Below are the code and all the weights of a small trained network. Each question names an input and a class and asks about switching units off, where a switched-off unit gives its printed mean instead of its output.

import numpy as np


def w(rows, s, z=0):
    codes = np.array(rows[::2]) - 128.0
    scale = np.full(codes.shape[1], s)
    scale[-1] = z or s
    return codes * scale


def norm(h):
    return h / np.sqrt((h * h).mean(-1, keepdims=True) + 1e-5)


def f(y):
    return np.maximum(y, 0)


def log_softmax(a):
    a = a - a.max(-1, keepdims=True)
    return a - np.log(np.exp(a).sum(-1, keepdims=True))


def net(x, mask):
    res = np.array(x, float).reshape(1, 2) / 4 @ E
    u = 0
    for l in range(2):
        y = f(norm(res) @ A[l][:, :-1].T + A[l][:, -1])
        res = res + np.where(mask[u : u + 5], y, B[l][:, -1]) @ B[l][:, :-1]
        u += 5
    return log_softmax(norm(res)[-1] @ U[:, :-1].T + U[:, -1])


A, B = {}, {}
E = w([
[190,75,208,126],'x0',
[90,5,125,102],'x1',
],0.0014)
A[0] = w([
[65,75,45,144,117],'0.n1',
[79,3,70,96,60],'0.n2',
[182,72,178,200,108],'0.n3',
[11,19,76,140,4],'0.n4',
[89,98,100,126,143],'0.n5',
],0.0037,0.0034)
B[0] = w([
[124,119,97,41,235],'0.n1',
[136,199,109,68,254],'0.n2',
[152,72,164,148,211],'0.n3',
[83,254,95,77,221],'0.n4',
[145,109,99,119,203],'0.n5',
],0.0058,0.002)
A[1] = w([
[97,135,64,37,237],'1.n1',
[180,75,144,157,133],'1.n2',
[254,191,218,185,249],'1.n3',
[108,98,156,159,118],'1.n4',
[233,53,110,101,147],'1.n5',
],0.0046,0.0021)
B[1] = w([
[137,62,178,193,255],'1.n1',
[146,194,110,127,165],'1.n2',
[253,228,230,115,254],'1.n3',
[125,164,163,123,139],'1.n4',
[84,159,62,173,183],'1.n5',
],0.0051,0.0045)
U = w([
[81,134,104,219,108],'0',
[140,132,61,126,2],'1',
[62,185,19,13,175],'2',
[96,4,106,165,166],'3',
[107,162,78,151,32],'4',
[99,79,143,58,94],'5',
[117,137,88,126,27],'6',
[224,238,176,149,178],'7',
],0.012,0.0088)

Each question gives the input, the list of numbers given to net, and the class t.
The units are the neurons (one row each of A and B). Each row of codes is followed by its name. A weight is (code - 128) times the scale printed after its matrix; where a second scale follows, it is the last column's (A, B and U).
mask holds one flag per neuron, layer by layer. A switched-off neuron (its flag False) gives its mean, the last column of its row in B, instead of its output. The means were averaged over made-up inputs and are rounded, as every weight is.
A unit's drop is (log p(t) with every unit on - log p(t) with that unit switched off) / (log p(t) with every unit on - log p(t) with every unit switched off).
The circuit of an input: a set's keep is (log p(t) with only the set's units on - log p(t) with every unit switched off) / (log p(t) with every unit on - log p(t) with every unit switched off). Starting from all 10 units, units are removed one at a time, each time the one whose removal leaves the highest keep (on an exact tie, the one counted first), for as long as the keep stays at least 0.8.
units of the circuit, in order: the units of the circuit, biggest drop first
k most important neurons of layer l: the k neurons of layer l with the biggest drops, biggest first
drop when u is switched off: that unit's drop, to one decimal
input [3,4], class 3: units of the circuit, in order -> 1.n3
input [7,8], class 3: 2 most important neurons of layer 1 -> 1.n3, 1.n5
input [-7,1], class 3: units of the circuit, in order -> 1.n3, 1.n1
input [-6,1], class 3: units of the circuit, in order -> 1.n3, 1.n1
input [0,4], class 2: units of the circuit, in order -> 1.n3, 0.n4
input [-7,-3], class 3: 2 most important neurons of layer 0 -> 0.n4, 0.n2
input [-5,-3], class 0: units of the circuit, in order -> 1.n3, 0.n2
input [-8,3], class 2: 2 most important neurons of layer 0 -> 0.n4, 0.n1
input [0,3], class 2: 2 most important neurons of layer 0 -> 0.n4, 0.n2
input [2,8], class 5: 3 most important neurons of layer 0 -> 0.n2, 0.n4, 0.n1
input [5,6], class 3: 2 most important neurons of layer 1 -> 1.n3, 1.n5
input [-5,2], class 2: drop when 0.n4 is switched off -> 0.4
input [-4,-2], class 0: drop when 1.n3 is switched off -> 0.7
input [-5,6], class 2: drop when 1.n2 is switched off -> 0.0
input [-1,4], class 2: drop when 0.n4 is switched off -> 0.1
input [4,5], class 3: units of the circuit, in order -> 1.n3
